Below are the code and all the weights of a small trained network. Each question names an input and a target symbol and asks about switching units off, where a switched-off unit gives its printed mean instead of its output.

import numpy as np


def w(rows, s, z=0):
    codes = np.array(rows[::2]) - 128.0
    scale = np.full(codes.shape[1], s)
    scale[-1] = z or s
    return codes * scale


def f(y):
    return y / 2 * (1 + np.tanh(0.7978845608 * (y + 0.044715 * y**3)))


def softmax(a):
    e = np.exp(a - a.max(-1, keepdims=True))
    return e / e.sum(-1, keepdims=True)


def log_softmax(a):
    a = a - a.max(-1, keepdims=True)
    return a - np.log(np.exp(a).sum(-1, keepdims=True))


def net(x, mask):
    ids = ['γεζθμξπ'.index(c) for c in x.split()]
    T = len(ids)
    res = E[ids] + P[:T]
    r = res
    for j in range(2):
        rows = slice(3 * j, 3 * j + 3)
        q, k, v = (r @ M[0][rows].T for M in (Q, K, V))
        z = softmax(np.where(np.tri(T) > 0, q @ k.T / 3**0.5, -1e9)) @ v
        o = O[0][rows]
        res = res + np.where(mask[j], z, o[:, -1]) @ o[:, :-1]
    y = f(res @ A[0][:, :-1].T + A[0][:, -1])
    res = res + np.where(mask[2:10], y, B[0][:, -1]) @ B[0][:, :-1]
    return log_softmax(res[-1] @ U[:, :-1].T + U[:, -1])


Q, K, V, O, A, B = {}, {}, {}, {}, {}, {}
E = w([
[143,74,83,100,172,190],'γ',
[83,152,118,134,205,235],'ε',
[82,195,82,66,146,114],'ζ',
[104,203,109,60,53,66],'θ',
[130,135,88,50,102,106],'μ',
[61,142,254,112,171,83],'ξ',
[144,154,113,90,80,151],'π',
],0.015)
P = w([
[247,185,110,178,138,121],'0',
[102,154,133,113,46,139],'1',
[212,143,103,81,175,96],'2',
[80,133,110,106,56,165],'3',
[211,121,108,73,196,87],'4',
[73,116,118,98,69,175],'5',
[210,99,118,70,207,86],'6',
[62,99,131,83,75,184],'7',
[198,82,124,58,223,72],'8',
[54,72,136,68,72,200],'9',
[216,120,107,63,197,88],'10',
],0.013)
Q[0] = w([
[178,117,124,212,151,129],'head 0',
[2,104,104,97,21,212],'head 0',
[159,150,117,43,149,124],'head 0',
[91,127,91,162,87,134],'head 1',
[133,74,152,160,111,119],'head 1',
[230,153,138,108,170,123],'head 1',
],0.017)
K[0] = w([
[140,198,95,80,82,143],'head 0',
[58,42,144,93,189,161],'head 0',
[172,99,142,251,139,153],'head 0',
[78,86,121,107,152,134],'head 1',
[100,110,100,97,149,72],'head 1',
[211,191,139,207,138,117],'head 1',
],0.015)
V[0] = w([
[146,106,96,76,35,58],'head 0',
[146,36,84,80,98,115],'head 0',
[64,182,165,80,128,31],'head 0',
[108,99,100,146,253,100],'head 1',
[82,120,193,234,15,180],'head 1',
[78,86,127,13,104,81],'head 1',
],0.011)
O[0] = w([
[241,152,124,198,51,133,53],'head 0',
[206,145,54,156,130,103,26],'head 0',
[146,179,234,147,146,174,134],'head 0',
[69,153,126,142,194,99,2],'head 1',
[148,106,128,61,10,123,41],'head 1',
[160,202,168,150,124,128,145],'head 1',
],0.013,0.005)
A[0] = w([
[11,84,108,70,132,147,86],'neuron 0',
[95,58,161,203,178,252,61],'neuron 1',
[161,71,77,204,154,58,88],'neuron 2',
[84,91,223,150,167,69,253],'neuron 3',
[225,177,199,84,82,228,112],'neuron 4',
[64,144,155,129,18,202,93],'neuron 5',
[101,237,2,138,115,214,153],'neuron 6',
[96,75,88,202,181,103,47],'neuron 7',
],0.0074)
B[0] = w([
[156,190,254,167,81,67,250],'neuron 0',
[121,136,146,78,99,55,158],'neuron 1',
[237,196,86,63,95,53,158],'neuron 2',
[126,138,45,117,91,160,226],'neuron 3',
[83,85,87,188,109,110,235],'neuron 4',
[104,223,82,128,223,85,194],'neuron 5',
[195,65,134,59,132,116,173],'neuron 6',
[101,108,127,174,62,77,160],'neuron 7',
],0.0083,0.017)
U = w([
[192,75,151,253,141,126,182],'γ',
[130,83,98,206,117,78,47],'ε',
[252,194,133,211,238,90,85],'ζ',
[72,132,17,212,250,133,253],'θ',
[213,171,182,112,151,140,123],'μ',
[149,147,32,203,169,46,1],'ξ',
[140,53,47,114,121,147,217],'π',
],0.0046,0.0053)

Each question gives the input, a string of symbols that net reads in full, and the target symbol t.
The units are the heads (3 rows each of Q, K, V and O) and the neurons (one row each of A and B). Each row of codes is followed by its name. A weight is (code - 128) times the scale printed after its matrix; where a second scale follows, it is the last column's (O, A, B and U).
mask holds one flag per unit, heads first, then neurons. A switched-off unit (its flag False) gives its mean, the last column of its rows in O or B, instead of its output. The means were averaged over made-up inputs and are rounded, as every weight is.
A unit's drop is (log p(t) with every unit on - log p(t) with that unit switched off) / (log p(t) with every unit on - log p(t) with every unit switched off).
The circuit of an input: a set's keep is (log p(t) with only the set's units on - log p(t) with every unit switched off) / (log p(t) with every unit on - log p(t) with every unit switched off). Starting from all 10 units, units are removed one at a time, each time the one whose removal leaves the highest keep (on an exact tie, the one counted first), for as long as the keep stays at least 0.8.
circuit, biggest first: the units of the circuit, biggest drop first
most important unit: the unit with the biggest drop
k most important neurons: the k neurons with the biggest drops, biggest first
heads that matter: for each layer, one digit per head in row order, 1 if its drop is at least 0.15 and else 0, layers parted by /
input γ ε θ, target ξ: circuit, biggest first => (head 0; neuron 2)
input ε γ θ μ π γ μ π ξ, target ε: 3 most important neurons => (neuron 0; neuron 7; neuron 5)
input θ θ ε π μ θ μ θ μ ε, target μ: circuit, biggest first => (neuron 0; head 0; neuron 4; head 1)
input μ ζ γ, target ζ: circuit, biggest first => (head 0; head 1)
input γ μ ξ π, target θ: circuit, biggest first => (neuron 5; neuron 4; neuron 0; head 0)
input π μ θ ξ ξ, target π: circuit, biggest first => (neuron 0; head 1; head 0)
input μ ξ μ μ, target θ: most important unit => neuron 4
input ε γ γ ζ γ π, target π: circuit, biggest first => (head 0; neuron 0; neuron 6)
input π θ μ γ ζ θ, target π: 3 most important neurons => (neuron 0; neuron 6; neuron 5)
input γ γ γ π θ μ π ξ ξ ζ, target θ: 2 most important neurons => (neuron 0; neuron 4)
input θ μ ξ γ ε, target γ: heads that matter => 10
input ξ ξ θ ζ, target θ: heads that matter => 10
input ε μ ζ, target ε: circuit, biggest first => (neuron 0; head 0; head 1; neuron 7)
input ζ μ ζ ξ μ μ ξ γ θ γ μ, target θ: heads that matter => 01
input γ θ ξ μ ε ε, target μ: 2 most important neurons => (neuron 0; neuron 4)
input π μ μ γ, target π: circuit, biggest first => (head 0; neuron 0; neuron 6)
input ε ξ θ γ ζ ξ γ, target ε: 2 most important neurons => (neuron 0; neuron 7)
input ξ ε θ θ ε θ θ π ζ, target μ: circuit, biggest first => (head 0; neuron 4)
input ε μ ξ π π ξ π, target ε: heads that matter => 11
input π μ θ ξ γ π γ, target π: circuit, biggest first => (neuron 0; head 1)
input γ μ θ π, target π: circuit, biggest first => (head 0; head 1)
input μ μ ξ μ ε ε π θ, target μ: 2 most important neurons => (neuron 0; neuron 4)
